[[127 132 130 119 123 151 127 122 139 129 116 124 138 135]
 [117 124 115 128 122 125 131 133 130 122 134 134 132 142]
 [128 122 121 138 126 114 133 132 124 132 141 137 122 121]
 [140 132 135 129 130 139 125 126 137 140 123 130 127 120]
 [121 130 121 119 127 134 126 129 132 121 128 126 131 146]
 [129 120 122 138 129 115 131 135 124 134 138 136 124 121]]
:
[[127 130 123 127 139 116 138]
 [117 115 122 131 130 134 132]
 [128 121 126 133 124 141 122]
 [140 135 130 125 137 123 127]
 [121 121 127 126 132 128 131]
 [129 122 129 131 124 138 124]]

[[141 141 116 148]
 [155 128 120 148]]
:
[[141 116]
 [155 120]]

[[132 115 107 134 124 118 137 134 134 121 105 130]
 [108 126 150 116 129 145 125 127 124 137 132 139]
 [138 111 107 141 119 118 134 130 134 115 105 128]
 [126 130 143 127 114 140 122 131 126 131 139 132]]
:
[[132 107 124 137 134 105]
 [108 150 129 125 124 132]
 [138 107 119 134 134 105]
 [126 143 114 122 126 139]]

[[119 140 145 146 138 119 157 129 104 130 145 156]
 [118 139 119 127 138 118 123 138 130 113 131 122]]
:
[[119 145 138 157 104 145]
 [118 119 138 123 130 131]]

[[117 125 108 130 128 134 129 141 122]
 [106 119 118 134 136 123 136 145 114]
 [137 133 142 127 129 121 123 123 128]
 [119 114 120 139 142 132 118 122 100]
 [134 123 130 128 130 130 122 123 117]
 [142 145 149 117 113 125 133 130 157]
 [125 134 133 120 111 136 136 132 146]
 [131 140 142 121 113 136 132 123 147]
 [129 114 114 137 143 131 115 124 102]]
:
[[117 108 128 129 122]
 [106 118 136 136 114]
 [137 142 129 123 128]
 [119 120 142 118 100]
 [134 130 130 122 117]
 [142 149 113 133 157]
 [125 133 111 136 146]
 [131 142 113 132 147]
 [129 114 143 115 102]]

[[135 149 121 115 119 109]
 [140 128 102 113 135 123]
 [136 127 105 111 115 119]
 [153 118 129 140 142 121]
 [107 122 116 135 118 109]
 [122 122 140 148 108 138]
 [115 124 147 142 144 140]]
:
[[135 121 119]
 [140 102 135]
 [136 105 115]
 [153 129 142]
 [107 116 118]
 [122 140 108]
 [115 147 144]]

[[142 122 121 106 135]
 [123 130 125 109 157]
 [143 112 116 115 124]
 [104 109 129 127 127]
 [125 104 122 124 125]
 [135 120 111 109 132]]
:
[[142 121 135]
 [123 125 157]
 [143 116 124]
 [104 129 127]
 [125 122 125]
 [135 111 132]]
---
[[114 101]
 [111 130]
 [116 156]]
:
[[101 114]
 [130 111]
 [156 116]]

[[116 147 145 131 142 114 129 154 154 131 140]
 [135 122 117 122 117 133 142 127 121 117 140]]
:
[[140 116 147 145 131 142 114 129 154 154 131]
 [140 135 122 117 122 117 133 142 127 121 117]]

[[121 129 137]
 [118 147 145]
 [124 147 141]
 [134 116 113]
 [130 107 119]
 [123 113 114]
 [119 115 124]
 [120  98 120]
 [127 110 118]
 [109 122 132]
 [122 107 115]
 [120 140 146]]
:
[[137 121 129]
 [145 118 147]
 [141 124 147]
 [113 134 116]
 [119 130 107]
 [114 123 113]
 [124 119 115]
 [120 120  98]
 [118 127 110]
 [132 109 122]
 [115 122 107]
 [146 120 140]]

[[132 133 112 119 116 138 132]
 [137 118 129 124 123 148 135]
 [144 124 137 115 119 122 150]
 [155 126 129 124 135 124 138]
 [145 116 143 135 122 114 127]
 [152 119 127 138 142 126 128]]
:
[[132 132 133 112 119 116 138]
 [135 137 118 129 124 123 148]
 [150 144 124 137 115 119 122]
 [138 155 126 129 124 135 124]
 [127 145 116 143 135 122 114]
 [128 152 119 127 138 142 126]]

[[134 100 146 124 124 128 115]
 [120 126 121 124 142 103 130]
 [115 131 118 127 123 114 131]
 [130 154 111 125 115 145 135]
 [117 151 116 138 124 126 139]
 [129 149 115 104 153 125 136]]
:
[[115 134 100 146 124 124 128]
 [130 120 126 121 124 142 103]
 [131 115 131 118 127 123 114]
 [135 130 154 111 125 115 145]
 [139 117 151 116 138 124 126]
 [136 129 149 115 104 153 125]]

[[149 121 137 111 113 145 133 138 147 112 150 136 127 124]
 [146 126 135 139 120 144 146 133 140 123 128 129 120 142]
 [125 136 143 123 140 119 127 132 134 152 134 108 121 129]]
:
[[124 149 121 137 111 113 145 133 138 147 112 150 136 127]
 [142 146 126 135 139 120 144 146 133 140 123 128 129 120]
 [129 125 136 143 123 140 119 127 132 134 152 134 108 121]]

[[128 127]
 [106 128]
 [120 128]
 [141 128]]
:
[[127 128]
 [128 106]
 [128 120]
 [128 141]]

[[155 153 124 153 101 105 134 128 142 129 157 140 129 125 121]
 [140 115 136 124 128 156 142 119 110 111 114 113 148 117 142]
 [108 114 103 128 153 141 103 155 119 149 130 124 118 102 125]]
:
[[121 155 153 124 153 101 105 134 128 142 129 157 140 129 125]
 [142 140 115 136 124 128 156 142 119 110 111 114 113 148 117]
 [125 108 114 103 128 153 141 103 155 119 149 130 124 118 102]]
